Below is a small trained network, with its code and all its weights. Each question gives an input and a class and asks what happens when units are switched off, that is, made to give their printed mean instead of their output.

import numpy as np


def w(rows, s, z=0):
    codes = np.array(rows[::2]) - 128.0
    scale = np.full(codes.shape[1], s)
    scale[-1] = z or s
    return codes * scale


def f(y):
    return np.maximum(y, 0)


def log_softmax(a):
    a = a - a.max(-1, keepdims=True)
    return a - np.log(np.exp(a).sum(-1, keepdims=True))


def net(x, mask):
    res = np.array(x, float).reshape(1, 6) / 4 @ E
    y = f(res @ A[0][:, :-1].T + A[0][:, -1])
    res = res + np.where(mask, y, B[0][:, -1]) @ B[0][:, :-1]
    return log_softmax(res[-1] @ U[:, :-1].T + U[:, -1])


A, B = {}, {}
E = w([
[160,75,127,76,219,202],'x0',
[87,113,159,6,34,153],'x1',
[155,35,220,157,127,100],'x2',
[125,130,132,131,129,132],'x3',
[129,128,128,128,128,127],'x4',
[132,128,123,122,127,123],'x5',
],0.014)
A[0] = w([
[116,103,149,65,157,208,67],'n1',
[80,164,90,131,135,166,227],'n2',
[104,187,97,119,138,162,234],'n3',
[78,160,95,115,163,134,218],'n4',
[101,88,193,126,97,101,157],'n5',
[89,110,140,139,63,111,176],'n6',
[92,198,120,122,78,107,150],'n7',
[168,69,143,156,155,128,174],'n8',
[136,139,98,206,143,77,210],'n9',
[183,56,151,126,160,111,165],'n10',
[155,74,163,132,120,90,140],'n11',
[170,111,157,161,137,112,120],'n12',
[97,172,53,128,123,179,253],'n13',
[96,138,130,162,125,108,163],'n14',
[147,109,130,89,99,173,74],'n15',
[141,155,113,203,91,81,202],'n16',
[124,184,173,168,147,75,135],'n17',
[94,145,168,110,53,109,190],'n18',
[130,115,125,124,90,102,136],'n19',
[142,163,84,177,156,114,139],'n20',
[125,145,142,135,50,126,131],'n21',
[113,157,117,192,105,61,216],'n22',
[138,59,250,144,136,66,179],'n23',
[137,119,136,71,111,182,113],'n24',
[187,125,83,165,211,194,200],'n25',
],0.016,0.0066)
B[0] = w([
[215,7,174,159,50,147,196],'n1',
[236,142,147,52,92,56,184],'n2',
[170,140,147,58,126,34,190],'n3',
[192,97,112,126,109,7,178],'n4',
[13,108,93,206,110,122,193],'n5',
[31,148,83,117,145,112,186],'n6',
[94,220,128,57,69,85,195],'n7',
[105,193,159,201,170,206,204],'n8',
[223,51,213,150,84,158,221],'n9',
[132,165,199,170,148,195,208],'n10',
[74,84,147,205,162,151,187],'n11',
[81,141,171,183,141,183,179],'n12',
[193,142,104,50,129,27,206],'n13',
[165,94,122,118,69,132,165],'n14',
[137,49,118,120,19,153,164],'n15',
[112,58,127,148,36,178,215],'n16',
[120,132,141,197,68,164,185],'n17',
[35,151,107,102,121,59,203],'n18',
[29,121,76,146,145,126,157],'n19',
[190,87,117,153,121,79,190],'n20',
[68,228,110,115,201,63,179],'n21',
[162,38,159,61,10,156,218],'n22',
[63,125,90,255,119,176,251],'n23',
[156,73,158,107,45,137,181],'n24',
[212,127,85,196,224,66,234],'n25',
],0.0078,0.022)
U = w([
[212,89,153,90,17,130,227],'0',
[114,70,189,140,42,251,170],'1',
[216,120,112,141,241,81,115],'2',
[163,177,174,172,249,234,8],'3',
[94,230,117,39,92,113,63],'4',
[42,151,60,177,141,86,119],'5',
],0.011,0.0015)

Each question gives the input, the list of numbers given to net, and the class t.
The units are the neurons (one row each of A and B). Each row of codes is followed by its name. A weight is (code - 128) times the scale printed after its matrix; where a second scale follows, it is the last column's (A, B and U).
mask holds one flag per neuron, in row order. A switched-off neuron (its flag False) gives its mean, the last column of its row in B, instead of its output. The means were averaged over made-up inputs and are rounded, as every weight is.
A unit's drop is (log p(t) with every unit on - log p(t) with that unit switched off) / (log p(t) with every unit on - log p(t) with every unit switched off).
The circuit of an input: a set's keep is (log p(t) with only the set's units on - log p(t) with every unit switched off) / (log p(t) with every unit on - log p(t) with every unit switched off). Starting from the 12 units with the biggest drops (on a tie, the unit counted first), units are removed one at a time, each time the one whose removal leaves the highest keep (on an exact tie, the one counted first), for as long as the keep stays at least 0.8.
units of the circuit, in order: the units of the circuit, biggest drop first
top k neurons: the k neurons with the biggest drops, biggest first
drop of u: that unit's drop, to one decimal
input [1,-5,-4,-2,-3,8], class 2: units of the circuit, in order -> n25
input [7,0,-4,0,-8,-1], class 2: top 2 neurons -> n25; n22
input [4,0,-6,-6,7,8], class 2: units of the circuit, in order -> n22; n25
input [-8,1,7,2,2,1], class 5: top 4 neurons -> n21; n18; n6; n5
input [-7,1,-7,-6,0,4], class 4: top 3 neurons -> n7; n21; n1
input [-4,0,1,1,-3,2], class 1: top 3 neurons -> n25; n22; n13
input [7,-7,0,8,7,-3], class 2: top 3 neurons -> n25; n23; n20
input [1,-8,5,8,6,5], class 3: top 2 neurons -> n25; n8
input [0,2,-6,7,7,5], class 4: top 2 neurons -> n9; n22
input [0,-4,1,0,0,-8], class 1: top 2 neurons -> n13; n21
input [0,-3,5,1,-3,-7], class 1: drop of n21 -> 0.2
input [0,-7,1,-5,-2,8], class 1: drop of n16 -> 0.4
input [1,-1,-6,-8,7,3], class 2: drop of n22 -> 0.1
input [1,2,2,8,4,5], class 1: drop of n25 -> 0.6
input [6,-1,-7,4,-5,-8], class 2: top neuron -> n25
